Below is a small trained network, with its code and all its weights. Each question gives an input and a target symbol and asks what happens when units are switched off, that is, made to give their printed mean instead of their output.

import numpy as np


def w(rows, s, z=0):
    codes = np.array(rows[::2]) - 128.0
    scale = np.full(codes.shape[1], s)
    scale[-1] = z or s
    return codes * scale


def norm(h):
    return h / np.sqrt((h * h).mean(-1, keepdims=True) + 1e-5)


def f(y):
    return np.maximum(y, 0)


def softmax(a):
    e = np.exp(a - a.max(-1, keepdims=True))
    return e / e.sum(-1, keepdims=True)


def log_softmax(a):
    a = a - a.max(-1, keepdims=True)
    return a - np.log(np.exp(a).sum(-1, keepdims=True))


def net(x, mask):
    ids = ['γδζημπψω'.index(c) for c in x.split()]
    T = len(ids)
    res = E[ids] + P[:T]
    u = 0
    for l in range(2):
        q, k, v = (norm(res) @ M[l].T for M in (Q, K, V))
        z = softmax(np.where(np.tri(T) > 0, q @ k.T / 2**0.5, -1e9)) @ v
        res = res + np.where(mask[u], z, O[l][:, -1]) @ O[l][:, :-1]
        u += 1
        y = f(norm(res) @ A[l][:, :-1].T + A[l][:, -1])
        res = res + np.where(mask[u : u + 4], y, B[l][:, -1]) @ B[l][:, :-1]
        u += 4
    return log_softmax(norm(res)[-1] @ U[:, :-1].T + U[:, -1])


Q, K, V, O, A, B = {}, {}, {}, {}, {}, {}
E = w([
[84,31,54,86,126,225],'γ',
[225,151,93,128,201,181],'δ',
[47,126,131,154,8,254],'ζ',
[206,126,70,180,179,108],'η',
[104,68,176,145,113,199],'μ',
[111,98,122,103,228,103],'π',
[188,165,164,24,169,156],'ψ',
[150,97,167,185,70,170],'ω',
],0.014)
P = w([
[120,119,194,144,126,84],'0',
[66,150,139,115,88,58],'1',
[151,167,49,241,107,141],'2',
[177,6,162,106,161,196],'3',
[88,162,161,114,137,72],'4',
[159,154,44,255,102,105],'5',
],0.01)
Q[0] = w([
[58,210,107,154,103,2],'L0H0',
[49,70,195,94,153,113],'L0H0',
],0.0093)
K[0] = w([
[78,93,1,102,50,167],'L0H0',
[72,104,174,190,77,201],'L0H0',
],0.0086)
V[0] = w([
[47,91,133,218,240,19],'L0H0',
[254,177,70,110,151,45],'L0H0',
],0.0046)
O[0] = w([
[66,88,173,159,253,58,246],'L0H0',
[160,122,51,128,77,46,242],'L0H0',
],0.0064,0.0012)
A[0] = w([
[24,14,31,187,65,173,170],'L0N0',
[213,103,140,171,187,91,253],'L0N1',
[178,138,103,2,187,111,96],'L0N2',
[142,42,67,104,156,230,209],'L0N3',
],0.0069,0.0037)
B[0] = w([
[128,182,1,48,177,58,223],'L0N0',
[27,119,52,143,83,96,254],'L0N1',
[150,160,180,96,23,72,183],'L0N2',
[175,66,143,36,46,149,209],'L0N3',
],0.0082,0.007)
Q[1] = w([
[114,255,83,137,160,59],'L1H0',
[115,138,190,54,181,112],'L1H0',
],0.012)
K[1] = w([
[155,209,56,83,147,10],'L1H0',
[120,131,173,66,197,136],'L1H0',
],0.014)
V[1] = w([
[71,145,153,254,20,136],'L1H0',
[113,143,52,49,131,228],'L1H0',
],0.0078)
O[1] = w([
[25,249,254,139,86,235,253],'L1H0',
[31,77,85,90,59,65,122],'L1H0',
],0.0083,0.0033)
A[1] = w([
[95,125,255,27,143,114,103],'L1N0',
[155,67,136,118,216,58,159],'L1N1',
[204,62,175,101,188,45,70],'L1N2',
[208,170,4,164,159,200,3],'L1N3',
],0.0093,0.0036)
B[1] = w([
[236,75,92,225,255,175,255],'L1N0',
[25,159,239,112,67,165,246],'L1N1',
[163,111,215,69,94,51,218],'L1N2',
[221,45,36,231,164,138,194],'L1N3',
],0.0093,0.0042)
U = w([
[125,130,81,38,172,135,58],'γ',
[171,216,84,112,38,55,91],'δ',
[67,165,138,79,63,187,3],'ζ',
[33,131,78,160,177,66,163],'η',
[184,79,58,187,195,169,145],'μ',
[75,134,198,95,145,79,148],'π',
[248,139,90,163,155,58,226],'ψ',
[156,184,181,158,134,236,70],'ω',
],0.013,0.0058)

Each question gives the input, a string of symbols that net reads in full, and the target symbol t.
The units are the heads (2 rows each of Q, K, V and O) and the neurons (one row each of A and B). Each row of codes is followed by its name. A weight is (code - 128) times the scale printed after its matrix; where a second scale follows, it is the last column's (O, A, B and U).
mask holds one flag per unit, layer by layer, with each layer's heads first. A switched-off unit (its flag False) gives its mean, the last column of its rows in O or B, instead of its output. The means were averaged over made-up inputs and are rounded, as every weight is.
A unit's drop is (log p(t) with every unit on - log p(t) with that unit switched off) / (log p(t) with every unit on - log p(t) with every unit switched off).
The circuit of an input: a set's keep is (log p(t) with only the set's units on - log p(t) with every unit switched off) / (log p(t) with every unit on - log p(t) with every unit switched off). Starting from all 10 units, units are removed one at a time, each time the one whose removal leaves the highest keep (on an exact tie, the one counted first), for as long as the keep stays at least 0.8.
circuit, biggest first: the units of the circuit, biggest drop first
k most important neurons: the k neurons with the biggest drops, biggest first
top k neurons in layer l: the k neurons of layer l with the biggest drops, biggest first
drop when u is switched off: that unit's drop, to one decimal
input ω ω μ, target ω: 2 most important neurons => L0N3, L0N1
input ω π ω γ γ ζ, target η: most important neuron => L0N0
input ω ω π μ, target ω: 3 most important neurons => L0N0, L0N3, L0N2
input ω π δ ψ, target ω: circuit, biggest first => L0H0, L1H0, L0N2, L0N0
input π π δ η, target π: circuit, biggest first => L0H0, L1N1
input γ γ ω μ, target γ: circuit, biggest first => L0N3, L0N0
input π γ ψ ω, target π: circuit, biggest first => L0H0, L1H0, L1N1
input ω π μ, target η: circuit, biggest first => L0N0, L0H0
input ζ ψ γ ω π, target π: 3 most important neurons => L1N1, L0N0, L0N1
input μ ω ω π δ, target δ: top 2 neurons in layer 0 => L0N2, L0N1
input ω ζ ω, target ζ: 3 most important neurons => L0N0, L1N0, L1N3
input γ ω γ, target γ: circuit, biggest first => L0N0, L0N3
input ω ω ω ω ψ μ, target δ: circuit, biggest first => L0N0, L0H0
input ζ ψ ζ, target δ: circuit, biggest first => L0N0
input ω δ η δ, target ω: circuit, biggest first => L1H0, L0H0
input μ ω ω ψ, target μ: 3 most important neurons => L1N0, L0N0, L1N1
input π ω π μ, target π: top 2 neurons in layer 1 => L1N1, L1N2
input η ω γ ψ η, target η: top 2 neurons in layer 0 => L0N1, L0N3
input π π ω, target η: top 3 neurons in layer 0 => L0N0, L0N1, L0N2
input π π η π π ω, target η: 2 most important neurons => L0N1, L1N0
input ω γ π ζ, target ω: most important neuron => L0N0
input ω ω δ ψ, target ω: 2 most important neurons => L0N2, L1N0
input ω π ω π, target ω: drop when L0N1 is switched off => 0.0
input ψ γ γ ω ω, target ω: drop when L0H0 is switched off => 0.2
input η η ζ ω ψ, target ψ: drop when L1H0 is switched off => 0.1
input ω ω ω, target ζ: drop when L0N0 is switched off => 0.2
input π η ψ δ, target π: top neuron in layer 0 => L0N0
